Rows and roughly how far along a hidden order each lies, from 0 to 20
[ 17  50 -12 -37  -8   1   2  -8  14  -5  10   8  16   7 -14  12   5  11
 -11  -1 -37  20  14 -10  40   1   2 -19 -40  10   5 -21   4   1]
16
[ 11  34  -4 -31  -6   9   3  -4  -6 -15  16   3  15   4 -11  12   2  -7
  -7  -1 -31  25  15  -6  30   3   3  -8 -24   4   7 -14   0  -2]
13
[  0  13 -15  -8  -5  13   6  -1  46 -14 -19  -1  25 -15  17  25 -18 -12
  -2   0  -7 -21  -6 -12  -6   4  -8   4  30   4 -12 -13 -21  -2]
1
[ 24  52 -36 -11   1  -4   1  -7  54  11 -10  13   1  -1 -19   6  -3   2
 -20   9 -20 -16  16 -29  26  -5   1 -39 -35  29   1 -28  -1  14]
20
[ 16  38 -26   7   1 -10   6  -7  34   2 -23  18  -4   4  -4  -4 -11 -19
  -3   8  11 -20  11  -1  21  -5  -4  -7  10  19   1 -15  -7  -1]
14
[  8  27   7 -19   2   5   5  -4 -37 -12   9   4  -4   3  -5   3  -1 -21
  -6  -1 -22  24  10   3  23  16   4   1 -24   3  10  -6   4  -1]
12
[  9  33 -40  -5   5  15   9  -4  17 -19 -18   4   5  -3  -2  -1 -27 -40
   3   5   2 -35  17 -10  26  -2  -1   9  28   1   1  -9 -16  -6]
10
[ 20  45 -14 -37  -7  -9   0 -10  13  -6  16   8   3  13 -28   9   4  10
 -20   1 -48  12  16 -18  58   5   2 -32 -67  15   5 -23  18   8]
20
[  0  -8 -17   2  -2  11   2   2  14  -5  -7  -9  13 -10  11  18 -12  -9
   3   0  10 -11   6  -8   3  -2  -6   4  35  10  -8   0 -15  -3]
8
[-13 -22   0   7   3  12   6   7   4   2 -19 -10  16 -14  28  15 -13  -4
   4  -5   7 -25   0   0 -10   9  -6  24  38  -1 -12   8 -11  -3]
2
[  0  -2   9 -22 -11  -3   2   1  15  -9  21 -20  14  -7   0  31  12  23
 -10  -9 -26   9  -5 -28  26   6  -2  -8  -8   4  -8  -3   5   7]
9
[ 20  31 -26 -16  -4  -3  -2  -2  50  29  -5  11   7  -3 -11  21   4  27
 -18   5 -15   2   7 -29   8  -3  -9 -36 -28  33  -1 -17  -1   8]
18
[  5  19 -32 -18  -6  20   5  -2  53 -21 -17  -4  30 -13  12  26 -18 -13
  -1   0  -5 -22   9 -17  -4  -1  -5  -3  30  11 -10 -16 -26  -4]
4
[ 18  45 -45  -3  -2   6   5  -6  72   7 -17  14  16   1 -10  10 -18 -17
  -5  10   7 -27  11 -22  18 -12  -8 -12  14  23  -1 -19 -21   0]
14
[ 20  54 -21 -25  -6   0   3  -8  28  -5   3   5  15  -1  -9  14  -4  12
 -12   4 -27  11  16 -20  27   0  -3 -19 -23  17   4 -23  -7  -1]
14
[  5  21  -6 -13   5  28   5 -10 -54 -32   7   4   0   9 -17 -14 -15 -49
   8   2 -28  13  19  12  39   6   7  17 -12 -12  15  -3   3 -12]
11
[ -5  11  14 -25  -2  25   9  -5 -67 -49  21 -10  11   2   9   0  -8 -28
   8 -11 -33  34  14   7   0  13  14  30   6 -26   7  -2  -5 -13]
5
[-12 -21  29 -23  -9   8   1   3   8 -18  28 -10  14  -9   0  25  14  18
  -6  -9 -30  12 -21 -10 -13  21 -13  11  -9  -9  -3   4  -5   2]
0
[-17 -13  29  -3   4  13   8  -1 -76 -29  12 -16  -6   1  11  -3  -3 -38
  12  -9 -10  22   1  22  24  14   6  36  18 -26   5  14   5  -9]
4
[  9  26 -24  10  10  13   1  -6 -11  -1 -21  21  -8   2 -12 -17 -21 -41
   1  10   0 -13  19  14  14   6  -3   2  -6   9   9  -4  -2  -6]
14
[ 15  63 -23 -24   0  12   4 -14 -13 -31   6  27   0  11 -24 -12 -11 -26
  -5   4 -31  17  26   1  19   3   8 -12 -33   4  16 -23  -7  -5]
16
[ 20  31 -40  13   5   0   5  -8  47   3 -20  23  -6   0 -20  -7 -24 -42
  -6  18  12 -38  15 -10  45  -7  -9 -16   6  24   4 -13  -6   2]
15
[  2  -7  -2 -34  -7  34  -1  -4 -28 -28  30 -12  22  -1 -13  15  -7 -16
  -3  -3 -43  26  14 -10  18   9   1  -4 -14  -5   7  -6  -1  -6]
10
[ 18  18 -26  23   9 -14  11  -3  51  18 -26  20 -20  -7  -4 -10 -16 -41
  -5  13  30 -40   4 -12  53 -10  -4  -9  26  21  -1  -5  -2   6]
15
[ 28  74 -54  -7   0  19   0 -15  42 -21 -24  26   8   6 -23  -8 -25 -45
  -5  14  -7  -9  28  -6   7 -13   0 -21  -7  18   9 -32 -21  -7]
16
[ -3   3  -1  -3   5  42   3  -7 -67 -47   5  -3  -1   2  -8 -14 -21 -59
  14   0 -17  16  12  20  22  -1  10  26   9 -25  12   0  -3 -15]
8
[ 21  53 -46 -51 -16  43   4 -13  41 -61  21  -9  40  -6 -18  30 -21 -17
  -8  -2 -52  -2  24 -39  23  -4   1 -15   1  -4   1 -32 -27  -7]
5
